Here is a tiny trained network, its code and every weight. The questions are about switching its units off for an input and a target symbol, where a switched-off unit gives its printed mean instead of its output.

import numpy as np


def w(rows, s, z=0):
    codes = np.array(rows[::2]) - 128.0
    scale = np.full(codes.shape[1], s)
    scale[-1] = z or s
    return codes * scale


def f(y):
    return y / 2 * (1 + np.tanh(0.7978845608 * (y + 0.044715 * y**3)))


def softmax(a):
    e = np.exp(a - a.max(-1, keepdims=True))
    return e / e.sum(-1, keepdims=True)


def log_softmax(a):
    a = a - a.max(-1, keepdims=True)
    return a - np.log(np.exp(a).sum(-1, keepdims=True))


def net(x, mask):
    ids = ['ΛΨβγθξστω'.index(c) for c in x.split()]
    T = len(ids)
    res = E[ids] + P[:T]
    r = res
    for j in range(2):
        rows = slice(2 * j, 2 * j + 2)
        q, k, v = (r @ M[0][rows].T for M in (Q, K, V))
        z = softmax(np.where(np.tri(T) > 0, q @ k.T / 2**0.5, -1e9)) @ v
        o = O[0][rows]
        res = res + np.where(mask[j], z, o[:, -1]) @ o[:, :-1]
    y = f(res @ A[0][:, :-1].T + A[0][:, -1])
    res = res + np.where(mask[2:6], y, B[0][:, -1]) @ B[0][:, :-1]
    return log_softmax(res[-1] @ U[:, :-1].T + U[:, -1])


Q, K, V, O, A, B = {}, {}, {}, {}, {}, {}
E = w([
[114,169,249,114],'Λ',
[145,169,160,109],'Ψ',
[109,126,187,94],'β',
[154,182,83,178],'γ',
[130,155,69,217],'θ',
[100,182,160,201],'ξ',
[59,49,217,71],'σ',
[136,69,45,121],'τ',
[89,96,104,211],'ω',
],0.016)
P = w([
[167,123,178,118],'0',
[152,108,135,171],'1',
[131,116,99,41],'2',
[142,104,123,242],'3',
[46,166,101,100],'4',
[154,86,110,246],'5',
[82,248,239,196],'6',
],0.013)
Q[0] = w([
[98,134,73,11],'H0',
[221,39,153,125],'H0',
[179,80,119,112],'H1',
[134,188,214,210],'H1',
],0.011)
K[0] = w([
[236,152,181,100],'H0',
[145,68,132,215],'H0',
[84,137,200,225],'H1',
[2,164,98,144],'H1',
],0.011)
V[0] = w([
[130,3,124,107],'H0',
[234,144,23,121],'H0',
[147,137,111,225],'H1',
[185,197,155,101],'H1',
],0.015)
O[0] = w([
[139,108,33,33,26],'H0',
[135,245,163,78,1],'H0',
[233,167,168,228,149],'H1',
[6,194,96,200,223],'H1',
],0.014,0.0034)
A[0] = w([
[96,77,231,83,254],'N0',
[211,107,122,68,131],'N1',
[127,1,50,35,138],'N2',
[208,137,118,191,129],'N3',
],0.0088,0.0069)
B[0] = w([
[193,167,8,138,242],'N0',
[50,89,126,109,182],'N1',
[123,190,107,254,248],'N2',
[135,20,100,120,255],'N3',
],0.0067,0.0097)
U = w([
[2,31,149,123,20],'Λ',
[12,159,173,126,229],'Ψ',
[73,113,96,125,142],'β',
[125,212,138,174,94],'γ',
[182,181,120,169,45],'θ',
[104,112,167,172,73],'ξ',
[137,138,61,155,2],'σ',
[197,195,38,104,249],'τ',
[164,90,89,117,190],'ω',
],0.0085,0.006)

Each question gives the input, a string of symbols that net reads in full, and the target symbol t.
The units are the heads (2 rows each of Q, K, V and O) and the neurons (one row each of A and B). Each row of codes is followed by its name. A weight is (code - 128) times the scale printed after its matrix; where a second scale follows, it is the last column's (O, A, B and U).
mask holds one flag per unit, heads first, then neurons. A switched-off unit (its flag False) gives its mean, the last column of its rows in O or B, instead of its output. The means were averaged over made-up inputs and are rounded, as every weight is.
A unit's drop is (log p(t) with every unit on - log p(t) with that unit switched off) / (log p(t) with every unit on - log p(t) with every unit switched off).
unit that matters most: the unit with the biggest drop
k most important neurons: the k neurons with the biggest drops, biggest first
heads that matter: for each layer, one digit per head in row order, 1 if its drop is at least 0.15 and else 0, layers parted by /
input τ γ Ψ θ θ γ Λ, target θ: heads that matter => 01
input σ γ τ ξ θ ω, target ω: heads that matter => 01
input γ Ψ β τ Ψ θ, target τ: 2 most important neurons => [N2, N1]
input Ψ γ τ θ θ γ, target θ: heads that matter => 11
input Ψ τ τ, target Ψ: unit that matters most => H1
input τ ξ θ τ Λ γ, target τ: heads that matter => 10
input Ψ Ψ σ Λ Λ, target σ: heads that matter => 11
input τ ξ γ β τ Λ γ, target τ: heads that matter => 11
input Λ Ψ Λ τ Ψ Λ, target τ: heads that matter => 10
input Ψ ξ ξ Λ ω τ τ, target ω: 2 most important neurons => [N3, N2]
input σ τ β, target σ: 3 most important neurons => [N2, N1, N0]
input Ψ σ σ β, target σ: 2 most important neurons => [N2, N0]
input Ψ Λ Ψ Λ τ Λ σ, target τ: heads that matter => 01
input τ τ σ ω Λ γ, target ω: 2 most important neurons => [N0, N3]
input Ψ Λ γ σ, target σ: heads that matter => 10
input Ψ τ ω Ψ γ Ψ Λ, target γ: heads that matter => 10
input Ψ ω Λ γ τ Λ, target τ: heads that matter => 11
input σ Λ ω Ψ, target ω: 2 most important neurons => [N1, N0]
input Ψ Ψ Ψ Ψ ξ Ψ, target ξ: unit that matters most => H0
input θ Ψ τ Ψ, target τ: unit that matters most => H0
input τ γ Ψ Ψ γ θ, target θ: 2 most important neurons => [N3, N1]
input Ψ Ψ γ, target Ψ: 2 most important neurons => [N0, N2]
input γ ξ σ, target γ: 2 most important neurons => [N0, N3]
input β ξ Λ Λ γ, target Λ: 2 most important neurons => [N0, N2]
input Λ Ψ Ψ ω Λ Ψ ω, target Λ: heads that matter => 10
input θ ω σ τ Ψ Ψ, target τ: heads that matter => 10
input Ψ Ψ ω, target Ψ: most important neuron => [N3]
input Ψ Λ Ψ ω β θ, target ω: heads that matter => 01
input Ψ Ψ Ψ ω ξ Λ, target ω: heads that matter => 11
